Here is a tiny trained network, its code and every weight. The questions are about switching its units off for an input and a class, where a switched-off unit gives its printed mean instead of its output.

import numpy as np


def w(rows, s, z=0):
    codes = np.array(rows[::2]) - 128.0
    scale = np.full(codes.shape[1], s)
    scale[-1] = z or s
    return codes * scale


def f(y):
    return y / 2 * (1 + np.tanh(0.7978845608 * (y + 0.044715 * y**3)))


def log_softmax(a):
    a = a - a.max(-1, keepdims=True)
    return a - np.log(np.exp(a).sum(-1, keepdims=True))


def net(x, mask):
    res = np.array(x, float).reshape(1, 3) / 4 @ E
    y = f(res @ A[0][:, :-1].T + A[0][:, -1])
    res = res + np.where(mask, y, B[0][:, -1]) @ B[0][:, :-1]
    return log_softmax(res[-1] @ U[:, :-1].T + U[:, -1])


A, B = {}, {}
E = w([
[178,29,37,68,207,83,226,84,138,141,193],'x0',
[2,74,56,91,105,186,134,178,201,57,178],'x1',
[200,184,123,6,149,149,19,118,222,140,128],'x2',
],0.0077)
A[0] = w([
[152,116,195,102,118,63,109,71,66,193,80,110],'neuron 0',
[47,91,72,65,76,150,112,192,130,83,174,104],'neuron 1',
[98,72,129,210,83,89,158,151,80,117,156,72],'neuron 2',
[181,124,203,133,143,41,93,91,62,134,112,87],'neuron 3',
[98,145,178,163,2,148,92,174,113,148,100,137],'neuron 4',
[75,137,129,195,114,123,215,113,60,115,115,87],'neuron 5',
[119,56,68,99,183,62,160,96,83,168,159,169],'neuron 6',
[81,97,95,122,73,169,120,194,156,68,184,105],'neuron 7',
[94,181,184,198,102,179,85,176,142,131,79,139],'neuron 8',
[174,178,86,37,147,158,39,112,198,143,114,3],'neuron 9',
[144,94,55,129,199,101,171,80,115,175,202,163],'neuron 10',
[93,177,170,137,110,152,93,152,109,97,33,118],'neuron 11',
[105,88,123,210,129,120,177,157,88,112,110,63],'neuron 12',
[69,80,142,113,75,170,123,156,223,80,186,64],'neuron 13',
[187,173,156,134,123,63,112,72,106,196,102,81],'neuron 14',
],0.0062,0.0011)
B[0] = w([
[125,149,209,178,129,168,216,99,90,74,55,224],'neuron 0',
[92,179,178,185,184,96,164,116,111,37,3,246],'neuron 1',
[163,71,172,76,126,202,49,234,106,139,180,222],'neuron 2',
[58,178,160,185,175,146,164,89,86,103,120,229],'neuron 3',
[164,179,68,71,41,68,164,146,232,231,157,245],'neuron 4',
[170,34,149,104,170,181,32,191,129,125,178,238],'neuron 5',
[129,164,79,26,103,39,145,114,198,152,174,252],'neuron 6',
[58,173,166,151,145,137,210,57,82,91,49,231],'neuron 7',
[189,193,22,103,73,54,205,114,225,190,183,253],'neuron 8',
[205,51,201,24,143,234,44,202,89,165,163,251],'neuron 9',
[151,151,76,68,129,67,209,96,195,182,164,255],'neuron 10',
[174,209,86,129,33,111,168,158,185,208,130,223],'neuron 11',
[182,16,202,80,118,138,22,212,121,154,182,213],'neuron 12',
[139,135,196,169,198,158,175,82,55,61,43,233],'neuron 13',
[108,89,174,216,168,184,158,54,95,70,80,234],'neuron 14',
],0.0054,0.0051)
U = w([
[134,163,50,109,109,50,168,122,199,164,167,247],'0',
[97,149,173,166,162,139,166,79,59,76,74,112],'1',
[145,82,158,89,143,170,9,189,107,138,179,15],'2',
],0.011,0.0012)

Each question gives the input, the list of numbers given to net, and the class t.
The units are the neurons (one row each of A and B). Each row of codes is followed by its name. A weight is (code - 128) times the scale printed after its matrix; where a second scale follows, it is the last column's (A, B and U).
mask holds one flag per neuron, in row order. A switched-off neuron (its flag False) gives its mean, the last column of its row in B, instead of its output. The means were averaged over made-up inputs and are rounded, as every weight is.
A unit's drop is (log p(t) with every unit on - log p(t) with that unit switched off) / (log p(t) with every unit on - log p(t) with every unit switched off).
The circuit of an input: a set's keep is (log p(t) with only the set's units on - log p(t) with every unit switched off) / (log p(t) with every unit on - log p(t) with every unit switched off). Starting from the 12 units with the biggest drops (on a tie, the unit counted first), units are removed one at a time, each time the one whose removal leaves the highest keep (on an exact tie, the one counted first), for as long as the keep stays at least 0.8.
circuit, biggest first: the units of the circuit, biggest drop first
top k neurons: the k neurons with the biggest drops, biggest first
drop of u: that unit's drop, to one decimal
input [-7,-6,-1], class 0: circuit, biggest first	(neuron 8)
input [-3,4,2], class 1: circuit, biggest first	(neuron 13; neuron 1)
input [1,3,4], class 2: top 2 neurons	(neuron 9; neuron 0)
input [-2,-2,-1], class 0: top 2 neurons	(neuron 13; neuron 1)
input [-8,1,-6], class 0: top 2 neurons	(neuron 8; neuron 4)
input [6,7,-7], class 1: top 2 neurons	(neuron 1; neuron 7)
input [6,-1,7], class 2: top 2 neurons	(neuron 9; neuron 8)
input [-6,5,-7], class 2: top 3 neurons	(neuron 2; neuron 5; neuron 12)
input [-7,-6,5], class 0: top 3 neurons	(neuron 8; neuron 4; neuron 11)
input [-5,5,-1], class 0: top 2 neurons	(neuron 4; neuron 8)
input [3,-5,1], class 1: drop of neuron 14	0.1
input [5,-2,8], class 2: drop of neuron 9	1.1
input [4,-6,-7], class 2: drop of neuron 2	0.3
input [3,-1,-4], class 2: top neuron	(neuron 8)
